Below are the code and all the weights of a small trained network. Each question names an input and a class and asks about switching units off, where a switched-off unit gives its printed mean instead of its output.

import numpy as np


def w(rows, s, z=0):
    codes = np.array(rows[::2]) - 128.0
    scale = np.full(codes.shape[1], s)
    scale[-1] = z or s
    return codes * scale


def norm(h):
    return h / np.sqrt((h * h).mean(-1, keepdims=True) + 1e-5)


def f(y):
    return y / 2 * (1 + np.tanh(0.7978845608 * (y + 0.044715 * y**3)))


def log_softmax(a):
    a = a - a.max(-1, keepdims=True)
    return a - np.log(np.exp(a).sum(-1, keepdims=True))


def net(x, mask):
    res = np.array(x, float).reshape(1, 3) / 4 @ E
    u = 0
    for l in range(4):
        y = f(norm(res) @ A[l][:, :-1].T + A[l][:, -1])
        res = res + np.where(mask[u : u + 4], y, B[l][:, -1]) @ B[l][:, :-1]
        u += 4
    return log_softmax(norm(res)[-1] @ U[:, :-1].T + U[:, -1])


A, B = {}, {}
E = w([
[238,177,78,173,86],'x0',
[145,3,149,93,136],'x1',
[112,142,142,44,25],'x2',
],0.0064)
A[0] = w([
[55,138,229,112,38,51],'L0N0',
[158,113,117,118,146,18],'L0N1',
[253,133,99,151,246,5],'L0N2',
[110,208,164,120,138,196],'L0N3',
],0.0061,0.0021)
B[0] = w([
[255,94,24,31,168,204],'L0N0',
[109,58,28,137,59,99],'L0N1',
[159,43,119,74,178,252],'L0N2',
[164,143,84,146,181,203],'L0N3',
],0.0081,0.0023)
A[1] = w([
[64,154,163,142,192,88],'L1N0',
[159,8,100,197,90,7],'L1N1',
[111,114,127,97,58,50],'L1N2',
[170,146,67,85,156,201],'L1N3',
],0.011,0.0011)
B[1] = w([
[2,76,212,191,115,190],'L1N0',
[141,183,50,204,105,253],'L1N1',
[114,72,209,10,45,158],'L1N2',
[38,101,155,87,169,250],'L1N3',
],0.0074,0.0046)
A[2] = w([
[199,1,156,231,34,9],'L2N0',
[178,96,91,138,26,1],'L2N1',
[247,20,208,120,173,33],'L2N2',
[195,39,72,153,132,48],'L2N3',
],0.0062,0.0017)
B[2] = w([
[56,172,116,24,75,243],'L2N0',
[108,254,196,145,176,180],'L2N1',
[59,96,61,103,28,173],'L2N2',
[74,102,33,124,39,251],'L2N3',
],0.0085,0.0016)
A[3] = w([
[180,109,76,66,64,254],'L3N0',
[144,219,59,134,93,183],'L3N1',
[91,37,199,212,151,193],'L3N2',
[238,165,163,144,255,112],'L3N3',
],0.0082,0.0031)
B[3] = w([
[236,91,233,159,147,254],'L3N0',
[138,99,73,157,154,221],'L3N1',
[230,145,125,158,128,214],'L3N2',
[179,254,132,69,47,169],'L3N3',
],0.008,0.0053)
U = w([
[57,180,126,50,189,99],'0',
[26,206,127,135,134,1],'1',
[163,56,228,45,105,200],'2',
[42,137,132,130,81,26],'3',
[178,31,51,195,132,168],'4',
[89,97,245,232,215,152],'5',
[188,252,119,130,83,214],'6',
],0.014,0.0056)

Each question gives the input, the list of numbers given to net, and the class t.
The units are the neurons (one row each of A and B). Each row of codes is followed by its name. A weight is (code - 128) times the scale printed after its matrix; where a second scale follows, it is the last column's (A, B and U).
mask holds one flag per neuron, layer by layer. A switched-off neuron (its flag False) gives its mean, the last column of its row in B, instead of its output. The means were averaged over made-up inputs and are rounded, as every weight is.
A unit's drop is (log p(t) with every unit on - log p(t) with that unit switched off) / (log p(t) with every unit on - log p(t) with every unit switched off).
The circuit of an input: a set's keep is (log p(t) with only the set's units on - log p(t) with every unit switched off) / (log p(t) with every unit on - log p(t) with every unit switched off). Starting from the 12 units with the biggest drops (on a tie, the unit counted first), units are removed one at a time, each time the one whose removal leaves the highest keep (on an exact tie, the one counted first), for as long as the keep stays at least 0.8.
units of the circuit, in order: the units of the circuit, biggest drop first
top k neurons: the k neurons with the biggest drops, biggest first
k most important neurons of layer l: the k neurons of layer l with the biggest drops, biggest first
drop of u: that unit's drop, to one decimal
input [-6,-8,4], class 0: units of the circuit, in order -> (L0N0 L1N3)
input [-3,-5,-1], class 5: units of the circuit, in order -> (L1N0)
input [-3,-6,6], class 0: top 3 neurons -> (L1N3 L0N3 L3N2)
input [-5,-6,8], class 2: units of the circuit, in order -> (L3N0 L0N0)
input [0,-4,5], class 2: top 2 neurons -> (L1N3 L2N1)
input [-3,-7,6], class 0: top 3 neurons -> (L1N3 L0N3 L3N2)
input [-2,-6,1], class 1: top 3 neurons -> (L3N0 L0N2 L1N3)
input [7,7,3], class 6: top 4 neurons -> (L1N1 L2N1 L2N0 L0N0)
input [-3,-7,7], class 2: 2 most important neurons of layer 3 -> (L3N0 L3N3)
input [1,-4,8], class 2: drop of L1N3 -> 0.1
